Below is a small trained network, with its code and all its weights. Each question gives an input and a target symbol and asks what happens when units are switched off, that is, made to give their printed mean instead of their output.

import numpy as np


def w(rows, s, z=0):
    codes = np.array(rows[::2]) - 128.0
    scale = np.full(codes.shape[1], s)
    scale[-1] = z or s
    return codes * scale


def f(y):
    return y / 2 * (1 + np.tanh(0.7978845608 * (y + 0.044715 * y**3)))


def softmax(a):
    e = np.exp(a - a.max(-1, keepdims=True))
    return e / e.sum(-1, keepdims=True)


def log_softmax(a):
    a = a - a.max(-1, keepdims=True)
    return a - np.log(np.exp(a).sum(-1, keepdims=True))


def net(x, mask):
    ids = ['αβγδεζηθμστφψω'.index(c) for c in x.split()]
    T = len(ids)
    res = E[ids] + P[:T]
    u = 0
    for l in range(2):
        r = res
        for j in range(3):
            rows = slice(2 * j, 2 * j + 2)
            q, k, v = (r @ M[l][rows].T for M in (Q, K, V))
            z = softmax(np.where(np.tri(T) > 0, q @ k.T / 2**0.5, -1e9)) @ v
            o = O[l][rows]
            res = res + np.where(mask[u + j], z, o[:, -1]) @ o[:, :-1]
        u += 3
        y = f(res @ A[l][:, :-1].T + A[l][:, -1])
        res = res + np.where(mask[u : u + 4], y, B[l][:, -1]) @ B[l][:, :-1]
        u += 4
    return log_softmax(res[-1] @ U[:, :-1].T + U[:, -1])


Q, K, V, O, A, B = {}, {}, {}, {}, {}, {}
E = w([
[121,115,88,152],'α',
[144,104,179,231],'β',
[121,14,122,141],'γ',
[181,83,170,131],'δ',
[183,83,165,121],'ε',
[178,82,166,124],'ζ',
[50,71,98,218],'η',
[63,195,85,105],'θ',
[219,167,102,177],'μ',
[182,82,169,132],'σ',
[38,71,190,108],'τ',
[112,141,83,249],'φ',
[140,128,66,75],'ψ',
[47,86,84,66],'ω',
],0.019)
P = w([
[43,216,2,154],'0',
[102,201,21,128],'1',
[139,181,24,109],'2',
[140,172,21,87],'3',
[154,155,18,92],'4',
[164,156,31,86],'5',
],0.0047)
Q[0] = w([
[69,88,135,168],'L0H1',
[117,150,145,229],'L0H1',
[186,19,133,208],'L0H2',
[132,78,211,83],'L0H2',
[112,6,90,100],'L0H3',
[221,58,51,40],'L0H3',
],0.025)
K[0] = w([
[100,80,190,171],'L0H1',
[153,108,157,220],'L0H1',
[202,24,147,191],'L0H2',
[117,122,233,92],'L0H2',
[87,2,108,76],'L0H3',
[192,66,57,37],'L0H3',
],0.023)
V[0] = w([
[135,122,122,98],'L0H1',
[120,164,97,55],'L0H1',
[111,138,89,179],'L0H2',
[90,152,228,112],'L0H2',
[71,80,127,132],'L0H3',
[120,8,81,91],'L0H3',
],0.012)
O[0] = w([
[157,98,91,116,126],'L0H1',
[200,47,62,53,134],'L0H1',
[184,192,183,62,156],'L0H2',
[140,10,52,134,83],'L0H2',
[71,171,165,71,209],'L0H3',
[164,255,221,47,255],'L0H3',
],0.0075,0.0085)
A[0] = w([
[47,134,2,124,90],'L0N1',
[131,87,110,44,99],'L0N2',
[183,19,163,143,87],'L0N3',
[107,46,101,197,3],'L0N4',
],0.0098,0.0036)
B[0] = w([
[255,85,161,99,170],'L0N1',
[77,95,90,165,254],'L0N2',
[164,213,114,73,134],'L0N3',
[79,161,179,50,121],'L0N4',
],0.011,0.0053)
Q[1] = w([
[122,43,194,29],'L1H1',
[114,118,65,148],'L1H1',
[209,75,77,127],'L1H2',
[101,115,145,68],'L1H2',
[131,156,175,56],'L1H3',
[101,1,92,231],'L1H3',
],0.021)
K[1] = w([
[67,62,221,128],'L1H1',
[85,184,123,144],'L1H1',
[152,136,3,108],'L1H2',
[82,112,163,63],'L1H2',
[81,117,86,87],'L1H3',
[162,95,213,154],'L1H3',
],0.022)
V[1] = w([
[92,180,104,88],'L1H1',
[133,45,235,158],'L1H1',
[188,36,237,206],'L1H2',
[223,16,255,236],'L1H2',
[66,135,5,82],'L1H3',
[35,161,49,87],'L1H3',
],0.0037)
O[1] = w([
[183,101,162,138,166],'L1H1',
[92,102,92,174,157],'L1H1',
[229,71,166,163,42],'L1H2',
[252,59,168,168,3],'L1H2',
[64,135,102,143,171],'L1H3',
[78,193,135,120,213],'L1H3',
],0.0039,0.0041)
A[1] = w([
[131,6,176,104,119],'L1N1',
[89,78,206,107,254],'L1N2',
[152,39,112,113,66],'L1N3',
[156,204,59,152,51],'L1N4',
],0.015,0.0036)
B[1] = w([
[78,223,57,169,191],'L1N1',
[165,8,135,107,251],'L1N2',
[136,33,203,78,154],'L1N3',
[139,86,71,206,183],'L1N4',
],0.014,0.013)
U = w([
[115,177,127,140,255],'α',
[125,72,202,197,81],'β',
[117,127,203,75,117],'γ',
[138,115,146,150,176],'δ',
[139,127,140,143,210],'ε',
[131,116,138,140,173],'ζ',
[10,153,201,165,127],'η',
[201,82,101,93,75],'θ',
[158,83,104,180,48],'μ',
[135,117,144,151,178],'σ',
[65,71,119,133,136],'τ',
[61,126,136,208,65],'φ',
[137,143,32,99,123],'ψ',
[64,165,107,67,77],'ω',
],0.011,0.0078)

Each question gives the input, a string of symbols that net reads in full, and the target symbol t.
The units are the heads (2 rows each of Q, K, V and O) and the neurons (one row each of A and B). Each row of codes is followed by its name. A weight is (code - 128) times the scale printed after its matrix; where a second scale follows, it is the last column's (O, A, B and U).
mask holds one flag per unit, layer by layer, with each layer's heads first. A switched-off unit (its flag False) gives its mean, the last column of its rows in O or B, instead of its output. The means were averaged over made-up inputs and are rounded, as every weight is.
A unit's drop is (log p(t) with every unit on - log p(t) with that unit switched off) / (log p(t) with every unit on - log p(t) with every unit switched off).
The circuit of an input: a set's keep is (log p(t) with only the set's units on - log p(t) with every unit switched off) / (log p(t) with every unit on - log p(t) with every unit switched off). Starting from the 12 units with the biggest drops (on a tie, the unit counted first), units are removed one at a time, each time the one whose removal leaves the highest keep (on an exact tie, the one counted first), for as long as the keep stays at least 0.8.
circuit, biggest first: the units of the circuit, biggest drop first
k most important neurons: the k neurons with the biggest drops, biggest first
top k neurons in layer l: the k neurons of layer l with the biggest drops, biggest first
drop when u is switched off: that unit's drop, to one decimal
input θ ω τ ζ, target ω: circuit, biggest first	(L0H1 L1H2 L0H3 L1N2)
input α ε ε τ, target τ: circuit, biggest first	(L0H2 L1N2)
input φ τ θ σ, target θ: circuit, biggest first	(L0H1)
input θ ψ η ψ ψ ε, target ψ: 2 most important neurons	(L0N3 L1N2)
input η γ ψ μ θ, target θ: circuit, biggest first	(L0H3 L0N1)
input φ γ ε, target γ: circuit, biggest first	(L0H3 L1N4)
input η ζ β, target β: 2 most important neurons	(L1N1 L0N4)
input ψ μ η ψ σ, target ψ: 2 most important neurons	(L0N3 L1N2)
input θ η τ η φ ε, target θ: 2 most important neurons	(L0N1 L0N3)
input μ μ γ ζ δ, target γ: 2 most important neurons	(L1N4 L1N1)
input ψ ψ η, target η: circuit, biggest first	(L0H1 L0H2)
input ψ φ β ω, target ω: 3 most important neurons	(L1N2 L1N4 L1N3)
input τ τ ψ ψ γ σ, target γ: 3 most important neurons	(L1N1 L1N4 L1N2)
input ψ τ α τ τ φ, target φ: 3 most important neurons	(L1N4 L1N2 L0N1)
input ψ τ τ ω τ ω, target ω: 3 most important neurons	(L1N2 L1N4 L0N2)
input τ γ τ α, target α: 2 most important neurons	(L1N2 L1N4)
input ψ τ γ μ ε, target γ: circuit, biggest first	(L0H3)
input γ γ ψ ε, target ψ: top 2 neurons in layer 1	(L1N2 L1N3)
input γ φ ε ζ, target γ: 2 most important neurons	(L1N4 L1N1)
input γ ω τ σ, target ω: top neuron in layer 1	(L1N2)
input ψ β α, target α: top 2 neurons in layer 1	(L1N2 L1N3)
input δ ε ψ δ, target ψ: drop when L0H2 is switched off	0.1
input γ φ τ τ ζ δ, target γ: drop when L1N4 is switched off	0.2
input ζ τ ψ β η ζ, target ψ: drop when L0H1 is switched off	0.7
input τ β τ θ δ, target θ: top 3 neurons in layer 0	(L0N1 L0N3 L0N4)
